Here is a tiny trained network, its code and every weight. The questions are about switching its units off for an input and a class, where a switched-off unit gives its printed mean instead of its output.

import numpy as np


def w(rows, s, z=0):
    codes = np.array(rows[::2]) - 128.0
    scale = np.full(codes.shape[1], s)
    scale[-1] = z or s
    return codes * scale


def norm(h):
    return h / np.sqrt((h * h).mean(-1, keepdims=True) + 1e-5)


def f(y):
    return y / 2 * (1 + np.tanh(0.7978845608 * (y + 0.044715 * y**3)))


def log_softmax(a):
    a = a - a.max(-1, keepdims=True)
    return a - np.log(np.exp(a).sum(-1, keepdims=True))


def net(x, mask):
    res = np.array(x, float).reshape(1, 8) / 4 @ E
    u = 0
    for l in range(4):
        y = f(norm(res) @ A[l][:, :-1].T + A[l][:, -1])
        res = res + np.where(mask[u : u + 7], y, B[l][:, -1]) @ B[l][:, :-1]
        u += 7
    return log_softmax(norm(res)[-1] @ U[:, :-1].T + U[:, -1])


A, B = {}, {}
E = w([
[126,128,128,129,128,127,128,126,128,129],'x0',
[142,196,161,106,165,146,138,114,68,133],'x1',
[127,132,128,129,130,125,129,128,131,129],'x2',
[67,165,106,205,106,138,35,175,120,79],'x3',
[132,124,130,126,128,130,126,131,126,126],'x4',
[128,128,129,129,128,125,128,129,128,127],'x5',
[114,145,137,103,202,251,107,122,163,78],'x6',
[125,128,123,127,126,131,128,130,127,129],'x7',
],0.002)
A[0] = w([
[148,70,90,160,95,111,98,139,152,122,109],'L0N0',
[144,149,149,90,181,89,155,77,65,153,146],'L0N1',
[145,51,58,163,45,85,174,131,184,157,57],'L0N2',
[82,204,167,147,127,104,88,188,27,117,73],'L0N3',
[124,108,125,110,185,143,78,100,148,69,8],'L0N4',
[132,77,157,55,227,242,190,75,199,109,115],'L0N5',
[113,5,115,103,135,180,149,106,237,106,56],'L0N6',
],0.0024,0.0015)
B[0] = w([
[67,145,184,113,165,124,134,137,146,156,146],'L0N0',
[123,140,162,112,140,102,231,188,146,170,168],'L0N1',
[75,142,219,50,158,90,171,115,128,143,181],'L0N2',
[196,93,40,142,60,79,131,117,73,90,158],'L0N3',
[120,123,164,191,130,173,159,155,183,182,110],'L0N4',
[112,85,104,96,209,48,147,81,74,64,253],'L0N5',
[254,97,39,177,184,136,135,83,63,83,180],'L0N6',
],0.0022,0.0021)
A[1] = w([
[201,51,77,99,138,148,145,137,218,116,204],'L1N0',
[153,173,166,104,160,196,145,66,87,158,254],'L1N1',
[80,129,153,254,54,71,62,160,84,151,141],'L1N2',
[80,192,126,178,165,243,35,194,166,40,56],'L1N3',
[138,80,183,65,110,32,178,93,94,167,64],'L1N4',
[127,188,154,174,122,100,115,105,44,181,189],'L1N5',
[82,87,108,167,87,123,92,154,199,139,51],'L1N6',
],0.003,0.00057)
B[1] = w([
[114,112,71,210,179,108,97,113,67,118,173],'L1N0',
[81,142,140,152,131,34,85,217,113,101,167],'L1N1',
[147,151,87,60,185,132,83,143,144,56,226],'L1N2',
[166,94,163,141,77,83,248,96,114,251,251],'L1N3',
[89,136,135,213,123,234,119,135,155,136,248],'L1N4',
[200,133,65,124,139,232,70,128,122,88,160],'L1N5',
[53,148,187,66,149,112,107,131,184,116,147],'L1N6',
],0.0028,0.0027)
A[2] = w([
[103,125,186,2,134,96,137,119,163,111,2],'L2N0',
[158,49,74,82,141,182,173,31,215,203,198],'L2N1',
[163,216,209,180,112,121,140,123,39,184,77],'L2N2',
[109,25,154,175,28,157,179,129,204,179,35],'L2N3',
[150,135,117,233,131,193,224,107,78,229,166],'L2N4',
[209,177,163,110,91,192,198,136,99,187,49],'L2N5',
[57,63,224,122,167,109,167,83,157,216,56],'L2N6',
],0.0029,0.00091)
B[2] = w([
[86,169,111,118,108,67,36,179,132,103,114],'L2N0',
[133,101,97,212,87,74,20,135,119,45,204],'L2N1',
[183,81,111,112,149,206,210,194,63,109,169],'L2N2',
[125,109,78,181,222,153,143,5,147,135,188],'L2N3',
[123,185,215,122,82,138,102,180,163,183,253],'L2N4',
[111,148,216,148,134,131,125,199,71,177,172],'L2N5',
[143,153,27,82,31,200,113,135,162,58,201],'L2N6',
],0.003,0.0035)
A[3] = w([
[22,103,175,47,133,25,106,164,215,130,7],'L3N0',
[102,79,123,179,147,149,181,42,216,171,73],'L3N1',
[99,106,158,219,60,81,61,113,253,145,133],'L3N2',
[103,98,40,152,129,71,55,125,168,71,153],'L3N3',
[95,176,162,59,214,102,176,161,77,82,36],'L3N4',
[127,92,126,175,67,182,149,61,195,132,27],'L3N5',
[145,167,78,85,124,110,124,167,59,61,82],'L3N6',
],0.004,0.0019)
B[3] = w([
[57,23,228,102,84,76,90,208,220,25,137],'L3N0',
[131,121,2,201,98,174,74,56,121,132,188],'L3N1',
[17,100,166,79,73,123,46,121,228,157,233],'L3N2',
[198,115,166,136,153,157,217,172,53,152,254],'L3N3',
[33,166,183,113,151,97,152,28,222,147,157],'L3N4',
[56,134,53,101,173,172,57,82,164,213,176],'L3N5',
[95,148,57,84,85,71,42,94,187,121,162],'L3N6',
],0.0034,0.0039)
U = w([
[25,19,27,230,33,228,8,38,236,223,197],'0',
[210,243,239,158,45,201,226,231,32,227,251],'1',
[225,3,24,234,246,120,190,21,46,38,73],'2',
[41,225,238,35,252,47,229,15,184,59,17],'3',
[18,30,204,48,15,36,21,230,247,26,103],'4',
[237,235,33,32,11,48,42,223,37,30,62],'5',
],0.0041,0.0022)

Each question gives the input, the list of numbers given to net, and the class t.
The units are the neurons (one row each of A and B). Each row of codes is followed by its name. A weight is (code - 128) times the scale printed after its matrix; where a second scale follows, it is the last column's (A, B and U).
mask holds one flag per neuron, layer by layer. A switched-off neuron (its flag False) gives its mean, the last column of its row in B, instead of its output. The means were averaged over made-up inputs and are rounded, as every weight is.
A unit's drop is (log p(t) with every unit on - log p(t) with that unit switched off) / (log p(t) with every unit on - log p(t) with every unit switched off).
The circuit of an input: a set's keep is (log p(t) with only the set's units on - log p(t) with every unit switched off) / (log p(t) with every unit on - log p(t) with every unit switched off). Starting from the 12 units with the biggest drops (on a tie, the unit counted first), units are removed one at a time, each time the one whose removal leaves the highest keep (on an exact tie, the one counted first), for as long as the keep stays at least 0.8.
circuit, biggest first: the units of the circuit, biggest drop first
unit that matters most: the unit with the biggest drop
top k neurons: the k neurons with the biggest drops, biggest first
drop of u: that unit's drop, to one decimal
input [-6,6,8,2,5,-2,8,-6], class 1: top 2 neurons => L1N3, L1N2
input [-7,-1,6,-6,2,3,8,6], class 2: circuit, biggest first => L3N2, L2N1
input [5,-1,3,-8,-2,1,-1,4], class 0: unit that matters most => L1N4
input [-6,-7,-7,1,-8,-2,-8,-4], class 4: circuit, biggest first => L1N2, L3N0, L1N6
input [5,2,1,-4,1,-3,8,1], class 3: top 3 neurons => L3N4, L2N3, L1N1
input [-8,-1,-3,-2,1,0,8,-8], class 2: circuit, biggest first => L0N5, L3N2
input [2,6,5,1,-1,-6,-2,-6], class 5: circuit, biggest first => L1N3, L3N6, L3N2
input [-6,1,2,-6,0,8,2,0], class 3: top 2 neurons => L2N3, L1N3
input [7,1,8,1,7,4,-8,1], class 5: top 4 neurons => L1N2, L1N3, L1N5, L2N4
input [-4,1,-7,5,-6,-6,-6,8], class 5: top 2 neurons => L1N5, L2N4
input [8,0,-6,5,0,5,-2,7], class 4: top 3 neurons => L0N6, L1N6, L3N0
input [-3,-2,5,6,2,-5,-7,5], class 4: top 2 neurons => L3N0, L0N6
input [-1,0,0,7,0,-3,0,-7], class 4: top 2 neurons => L1N2, L0N6
input [-7,8,7,-1,7,-4,1,-1], class 3: circuit, biggest first => L3N4
input [3,0,3,-1,1,6,4,0], class 2: top 2 neurons => L0N5, L2N4
input [1,2,5,1,1,-8,-4,-4], class 5: top 2 neurons => L1N3, L1N2
input [3,2,-4,-6,1,-5,2,-4], class 3: top 2 neurons => L1N3, L0N5
input [8,5,-8,5,5,-2,0,-7], class 5: top 2 neurons => L0N3, L1N2
input [-2,-3,8,-6,5,-7,-8,0], class 0: top 2 neurons => L1N4, L2N3
input [-6,5,6,7,3,-7,-7,7], class 5: unit that matters most => L3N6
input [0,0,0,-5,-8,1,5,-5], class 2: drop of L0N6 => 0.3
input [-1,0,3,-8,-3,4,7,-3], class 2: drop of L2N4 => 0.8
input [-7,4,4,0,-2,-3,2,3], class 3: drop of L2N6 => 0.1
